Below are the code and all the weights of a small trained network. Each question names an input and a target symbol and asks about switching units off, where a switched-off unit gives its printed mean instead of its output.

import numpy as np


def w(rows, s, z=0):
    codes = np.array(rows[::2]) - 128.0
    scale = np.full(codes.shape[1], s)
    scale[-1] = z or s
    return codes * scale


def norm(h):
    return h / np.sqrt((h * h).mean(-1, keepdims=True) + 1e-5)


def f(y):
    return np.maximum(y, 0)


def softmax(a):
    e = np.exp(a - a.max(-1, keepdims=True))
    return e / e.sum(-1, keepdims=True)


def log_softmax(a):
    a = a - a.max(-1, keepdims=True)
    return a - np.log(np.exp(a).sum(-1, keepdims=True))


def net(x, mask):
    ids = ['ΣΨαηθλ'.index(c) for c in x.split()]
    T = len(ids)
    res = E[ids] + P[:T]
    u = 0
    for l in range(2):
        r = norm(res)
        for j in range(3):
            rows = slice(2 * j, 2 * j + 2)
            q, k, v = (r @ M[l][rows].T for M in (Q, K, V))
            z = softmax(np.where(np.tri(T) > 0, q @ k.T / 2**0.5, -1e9)) @ v
            o = O[l][rows]
            res = res + np.where(mask[u + j], z, o[:, -1]) @ o[:, :-1]
        u += 3
        y = f(norm(res) @ A[l][:, :-1].T + A[l][:, -1])
        res = res + np.where(mask[u : u + 8], y, B[l][:, -1]) @ B[l][:, :-1]
        u += 8
    return log_softmax(norm(res)[-1] @ U[:, :-1].T + U[:, -1])


Q, K, V, O, A, B = {}, {}, {}, {}, {}, {}
E = w([
[130,149,131,78,192,206,151,171,84],'Σ',
[89,174,173,107,183,33,152,118,115],'Ψ',
[93,95,94,124,110,85,171,173,98],'α',
[118,208,69,201,174,162,86,129,93],'η',
[74,105,82,101,128,179,130,70,106],'θ',
[147,55,149,177,222,118,124,162,6],'λ',
],0.021)
P = w([
[246,86,60,87,246,143,157,150,152],'0',
[205,99,83,62,182,138,141,103,111],'1',
[165,99,87,78,172,137,150,114,118],'2',
[144,104,93,97,152,139,170,125,128],'3',
[129,108,104,118,141,141,176,122,132],'4',
[119,114,111,129,128,139,172,130,135],'5',
[106,119,119,132,119,136,170,128,134],'6',
[98,119,127,139,111,136,162,129,135],'7',
[97,129,130,139,99,130,147,131,124],'8',
[96,127,137,144,90,132,130,132,123],'9',
[91,135,141,145,85,129,112,135,119],'10',
[96,135,149,144,76,123,87,136,111],'11',
[84,141,157,147,55,122,80,145,113],'12',
[74,159,136,131,45,124,65,114,91],'13',
],0.013)
Q[0] = w([
[254,115,199,129,42,155,128,129,178],'0.h0',
[201,139,96,133,152,125,186,78,135],'0.h0',
[174,54,141,142,133,166,39,99,163],'0.h1',
[186,155,209,163,105,103,59,114,231],'0.h1',
[149,122,141,100,59,67,91,139,172],'0.h2',
[79,182,64,78,115,141,197,142,134],'0.h2',
],0.0091)
K[0] = w([
[254,92,10,107,193,66,155,75,207],'0.h0',
[111,109,120,147,134,156,228,129,172],'0.h0',
[177,146,60,82,136,95,133,109,157],'0.h1',
[185,99,87,109,188,121,154,127,164],'0.h1',
[114,117,106,145,68,77,91,146,160],'0.h2',
[52,189,114,51,81,147,121,228,155],'0.h2',
],0.0093)
V[0] = w([
[123,212,161,35,100,177,130,121,109],'0.h0',
[87,124,135,137,157,112,84,53,94],'0.h0',
[129,147,110,115,153,122,160,172,121],'0.h1',
[142,117,146,119,229,178,131,118,143],'0.h1',
[156,190,80,104,130,117,141,75,80],'0.h2',
[194,1,118,149,138,109,86,162,113],'0.h2',
],0.0087)
O[0] = w([
[166,112,226,207,42,78,175,158,192,216],'0.h0',
[119,154,125,214,254,234,240,124,145,137],'0.h0',
[229,145,102,87,47,146,176,88,151,234],'0.h1',
[168,123,189,250,100,186,109,46,98,253],'0.h1',
[161,76,139,112,145,148,195,150,175,216],'0.h2',
[98,194,97,78,34,51,209,98,160,142],'0.h2',
],0.0071,0.0046)
A[0] = w([
[11,163,114,136,215,149,155,188,142,252],'0.n0',
[106,213,87,158,153,162,115,127,121,86],'0.n1',
[91,171,137,164,127,74,180,106,132,153],'0.n2',
[177,111,165,81,255,113,86,120,141,4],'0.n3',
[58,186,60,76,78,102,92,123,151,26],'0.n4',
[141,160,180,102,106,153,146,137,133,93],'0.n5',
[89,81,205,106,58,178,24,55,174,68],'0.n6',
[51,49,98,89,59,236,71,23,180,77],'0.n7',
],0.0077,0.0024)
B[0] = w([
[151,131,111,106,141,133,169,98,139,254],'0.n0',
[135,105,128,123,93,149,144,112,133,180],'0.n1',
[156,174,158,108,180,118,121,122,158,203],'0.n2',
[148,77,111,196,103,214,135,102,205,158],'0.n3',
[68,87,186,135,133,151,126,220,175,161],'0.n4',
[84,91,238,114,139,136,18,117,196,189],'0.n5',
[137,69,182,138,29,88,59,92,140,167],'0.n6',
[172,1,68,192,245,113,122,168,71,234],'0.n7',
],0.0078,0.0048)
Q[1] = w([
[87,129,78,141,93,90,171,148,143],'1.h0',
[186,95,137,125,129,138,162,111,74],'1.h0',
[148,156,115,157,151,159,114,109,135],'1.h1',
[138,164,133,148,112,104,127,123,121],'1.h1',
[124,85,229,40,110,253,102,130,142],'1.h2',
[135,171,84,145,107,143,120,106,179],'1.h2',
],0.017)
K[1] = w([
[240,87,15,2,87,74,161,75,158],'1.h0',
[208,120,182,150,247,117,18,59,22],'1.h0',
[103,102,150,217,66,100,200,111,90],'1.h1',
[175,160,195,152,106,122,248,64,135],'1.h1',
[137,74,203,254,12,46,35,177,117],'1.h2',
[250,142,102,147,227,142,213,190,117],'1.h2',
],0.0066)
V[1] = w([
[202,115,166,174,194,189,82,129,152],'1.h0',
[159,128,107,168,60,156,130,131,157],'1.h0',
[123,105,144,142,87,117,143,3,81],'1.h1',
[94,152,179,75,100,207,135,221,77],'1.h1',
[134,97,72,74,121,246,117,160,197],'1.h2',
[100,226,102,146,77,168,129,81,216],'1.h2',
],0.0069)
O[1] = w([
[104,130,55,107,95,71,118,148,153,254],'1.h0',
[108,122,126,148,171,85,85,146,113,137],'1.h0',
[50,159,117,108,147,156,122,190,108,175],'1.h1',
[118,133,57,148,138,191,164,85,112,102],'1.h1',
[56,210,171,153,96,168,10,127,157,170],'1.h2',
[114,206,164,103,97,185,155,245,104,48],'1.h2',
],0.011,0.0064)
A[1] = w([
[89,134,113,52,98,156,97,153,137,77],'1.n0',
[98,165,207,140,178,59,116,23,205,42],'1.n1',
[117,107,140,135,92,132,159,86,108,125],'1.n2',
[128,238,95,124,144,7,144,82,95,14],'1.n3',
[119,204,155,104,136,138,146,168,101,191],'1.n4',
[107,87,95,51,90,127,115,148,187,18],'1.n5',
[150,193,222,151,177,69,134,109,194,64],'1.n6',
[129,209,107,210,66,218,30,79,171,4],'1.n7',
],0.011,0.0023)
B[1] = w([
[126,146,87,132,112,111,103,101,85,168],'1.n0',
[76,96,153,83,212,128,130,144,194,205],'1.n1',
[118,142,121,161,158,187,76,125,167,163],'1.n2',
[45,140,170,120,86,161,147,162,153,197],'1.n3',
[165,98,147,126,158,148,53,135,118,160],'1.n4',
[102,216,116,114,88,74,154,113,109,182],'1.n5',
[89,73,114,94,140,101,126,99,117,191],'1.n6',
[125,169,159,217,79,180,160,103,252,254],'1.n7',
],0.014,0.0083)
U = w([
[206,71,195,109,89,168,198,223,173,44],'Σ',
[118,129,246,78,228,88,64,139,239,5],'Ψ',
[100,155,72,95,57,87,93,154,165,69],'α',
[145,144,168,201,85,218,116,164,254,90],'η',
[188,43,119,187,147,131,86,79,127,243],'θ',
[197,141,166,90,140,188,15,225,156,150],'λ',
],0.0063,0.0017)

Each question gives the input, a string of symbols that net reads in full, and the target symbol t.
The units are the heads (2 rows each of Q, K, V and O) and the neurons (one row each of A and B). Each row of codes is followed by its name. A weight is (code - 128) times the scale printed after its matrix; where a second scale follows, it is the last column's (O, A, B and U).
mask holds one flag per unit, layer by layer, with each layer's heads first. A switched-off unit (its flag False) gives its mean, the last column of its rows in O or B, instead of its output. The means were averaged over made-up inputs and are rounded, as every weight is.
A unit's drop is (log p(t) with every unit on - log p(t) with that unit switched off) / (log p(t) with every unit on - log p(t) with every unit switched off).
The circuit of an input: a set's keep is (log p(t) with only the set's units on - log p(t) with every unit switched off) / (log p(t) with every unit on - log p(t) with every unit switched off). Starting from the 12 units with the biggest drops (on a tie, the unit counted first), units are removed one at a time, each time the one whose removal leaves the highest keep (on an exact tie, the one counted first), for as long as the keep stays at least 0.8.
circuit, biggest first: the units of the circuit, biggest drop first
unit that matters most: the unit with the biggest drop
top k neurons: the k neurons with the biggest drops, biggest first
k most important neurons of layer l: the k neurons of layer l with the biggest drops, biggest first
which heads matter: for each layer, one digit per head in row order, 1 if its drop is at least 0.15 and else 0, layers parted by /
drop when u is switched off: that unit's drop, to one decimal
input θ λ Ψ Σ α Ψ α θ α, target Ψ: circuit, biggest first : 0.h1, 1.h0, 1.n7
input Σ θ θ Σ, target Ψ: which heads matter : 000 / 001
input α η Σ Σ Ψ Σ, target Σ: circuit, biggest first : 1.h2, 0.h0
input η λ Σ α λ λ Σ η α, target θ: which heads matter : 111 / 111
input α λ Σ Σ Σ η θ α η η η η α, target λ: which heads matter : 011 / 101
input η Σ Σ θ θ Σ α Σ, target α: circuit, biggest first : 1.h0, 1.n5, 1.n7
input λ θ Σ Ψ Σ Σ θ θ, target θ: which heads matter : 000 / 000
input α Ψ α, target Σ: circuit, biggest first : 0.h2, 1.h0, 1.h2, 0.n7
input λ Ψ λ θ Ψ θ Σ θ η Ψ η α, target α: which heads matter : 011 / 000
input θ α α λ α, target θ: circuit, biggest first : 1.n7, 1.n3
input λ λ Ψ Σ θ λ Ψ θ Σ θ θ η Ψ λ, target Σ: unit that matters most : 0.h0
input θ Σ θ α Σ, target Ψ: which heads matter : 010 / 001
input θ η Ψ η α λ λ η θ Σ Ψ λ, target λ: which heads matter : 101 / 001
input λ Ψ θ θ θ η η λ η λ η λ, target λ: 2 most important neurons of layer 1 : 1.n4, 1.n7
input η η α α Σ Ψ λ λ α λ, target α: top neuron : 1.n7
input α θ α, target Ψ: which heads matter : 101 / 101
input Ψ θ Ψ θ λ α η λ α λ, target α: top 2 neurons : 1.n7, 1.n1
input Σ Σ Σ Σ η θ θ θ Ψ Σ, target λ: top 2 neurons : 1.n4, 1.n7
input α η Σ Σ η Σ Σ λ α, target λ: which heads matter : 111 / 101
input α α Ψ Ψ Σ θ α, target Σ: unit that matters most : 1.h0
input Ψ Σ α Σ, target α: top 3 neurons : 1.n5, 0.n7, 1.n7
input Σ Ψ Ψ λ α Σ, target Σ: drop when 0.h0 is switched off : 0.8
input η η λ Σ λ Σ, target θ: drop when 1.n7 is switched off : 0.2
input η Σ Ψ θ Σ θ η α θ λ Σ λ Σ, target θ: drop when 1.h2 is switched off : 0.9
